Below are the code and all the weights of a small trained network. Each question names an input and a class and asks about switching units off, where a switched-off unit gives its printed mean instead of its output.

import numpy as np


def w(rows, s, z=0):
    codes = np.array(rows[::2]) - 128.0
    scale = np.full(codes.shape[1], s)
    scale[-1] = z or s
    return codes * scale


def norm(h):
    return h / np.sqrt((h * h).mean(-1, keepdims=True) + 1e-5)


def f(y):
    return np.maximum(y, 0)


def log_softmax(a):
    a = a - a.max(-1, keepdims=True)
    return a - np.log(np.exp(a).sum(-1, keepdims=True))


def net(x, mask):
    res = np.array(x, float).reshape(1, 6) / 4 @ E
    u = 0
    for l in range(3):
        y = f(norm(res) @ A[l][:, :-1].T + A[l][:, -1])
        res = res + np.where(mask[u : u + 4], y, B[l][:, -1]) @ B[l][:, :-1]
        u += 4
    return log_softmax(norm(res)[-1] @ U[:, :-1].T + U[:, -1])


A, B = {}, {}
E = w([
[53,215,95,190,125,151,141],'x0',
[147,72,85,44,234,145,170],'x1',
[144,132,73,73,144,157,15],'x2',
[50,103,174,69,62,17,217],'x3',
[29,11,142,170,74,143,87],'x4',
[93,180,99,112,138,254,251],'x5',
],0.0068)
A[0] = w([
[128,142,146,80,85,120,128,71],'0.n1',
[123,84,177,53,86,120,248,254],'0.n2',
[91,31,133,133,174,168,141,49],'0.n3',
[81,122,94,60,101,172,170,28],'0.n4',
],0.012,0.0019)
B[0] = w([
[161,121,135,198,63,172,220,158],'0.n1',
[108,11,142,166,172,42,198,255],'0.n2',
[115,222,110,198,154,121,68,183],'0.n3',
[68,144,86,133,145,147,198,185],'0.n4',
],0.012,0.0088)
A[1] = w([
[128,210,141,126,115,68,199,185],'1.n1',
[105,186,108,118,49,130,81,5],'1.n2',
[77,108,141,76,110,103,168,199],'1.n3',
[252,161,86,86,216,88,177,213],'1.n4',
],0.014,0.0019)
B[1] = w([
[155,196,185,80,132,77,111,222],'1.n1',
[113,121,140,3,87,157,119,173],'1.n2',
[79,45,187,145,216,128,154,206],'1.n3',
[85,5,143,87,215,100,227,254],'1.n4',
],0.011,0.0092)
A[2] = w([
[113,44,197,153,35,168,55,7],'2.n1',
[241,120,112,66,217,244,121,139],'2.n2',
[169,11,143,169,81,163,75,78],'2.n3',
[207,246,213,141,89,9,180,159],'2.n4',
],0.011,0.0021)
B[2] = w([
[176,135,67,148,12,10,93,204],'2.n1',
[77,59,179,205,129,97,222,246],'2.n2',
[224,213,83,89,63,145,185,194],'2.n3',
[31,118,121,38,156,241,106,254],'2.n4',
],0.011,0.0052)
U = w([
[52,200,164,2,122,219,35,73],'0',
[162,164,76,209,186,200,53,4],'1',
[182,156,78,142,9,78,18,93],'2',
[58,44,175,140,193,82,196,208],'3',
],0.009,0.0038)

Each question gives the input, the list of numbers given to net, and the class t.
The units are the neurons (one row each of A and B). Each row of codes is followed by its name. A weight is (code - 128) times the scale printed after its matrix; where a second scale follows, it is the last column's (A, B and U).
mask holds one flag per neuron, layer by layer. A switched-off neuron (its flag False) gives its mean, the last column of its row in B, instead of its output. The means were averaged over made-up inputs and are rounded, as every weight is.
A unit's drop is (log p(t) with every unit on - log p(t) with that unit switched off) / (log p(t) with every unit on - log p(t) with every unit switched off).
The circuit of an input: a set's keep is (log p(t) with only the set's units on - log p(t) with every unit switched off) / (log p(t) with every unit on - log p(t) with every unit switched off). Starting from all 12 units, units are removed one at a time, each time the one whose removal leaves the highest keep (on an exact tie, the one counted first), for as long as the keep stays at least 0.8.
circuit, biggest first: the units of the circuit, biggest drop first
top k neurons: the k neurons with the biggest drops, biggest first
top k neurons in layer l: the k neurons of layer l with the biggest drops, biggest first
drop of u: that unit's drop, to one decimal
input [7,-6,-2,-8,-2,7], class 1: top neuron : [1.n4]
input [1,5,2,-4,6,3], class 1: circuit, biggest first : [0.n3; 1.n4]
input [7,5,-7,-4,1,3], class 0: top 2 neurons : [0.n2; 1.n4]
input [2,4,6,-6,6,8], class 1: top 2 neurons : [1.n4; 0.n3]
input [1,6,-2,-5,7,3], class 1: top 2 neurons : [0.n3; 1.n4]
input [6,1,-7,-1,-6,-8], class 0: top 2 neurons in layer 1 : [1.n1; 1.n3]
input [-3,5,2,-1,8,-1], class 2: top 2 neurons in layer 2 : [2.n4; 2.n2]
input [7,-5,4,8,0,-2], class 0: top 2 neurons in layer 1 : [1.n4; 1.n1]
input [3,5,-1,-6,5,6], class 1: top 2 neurons : [0.n3; 1.n4]
input [5,4,1,0,8,-4], class 2: top 2 neurons in layer 0 : [0.n2; 0.n4]
input [6,-8,-3,2,1,1], class 0: drop of 0.n2 : 0.1
input [-4,-7,-1,1,7,-5], class 2: drop of 0.n1 : 0.0
input [5,-5,-3,-5,7,3], class 2: drop of 2.n1 : 0.1
input [-1,-6,8,-1,2,-3], class 2: top neuron : [2.n1]
input [-3,6,6,-7,6,-5], class 1: top 2 neurons in layer 1 : [1.n4; 1.n2]
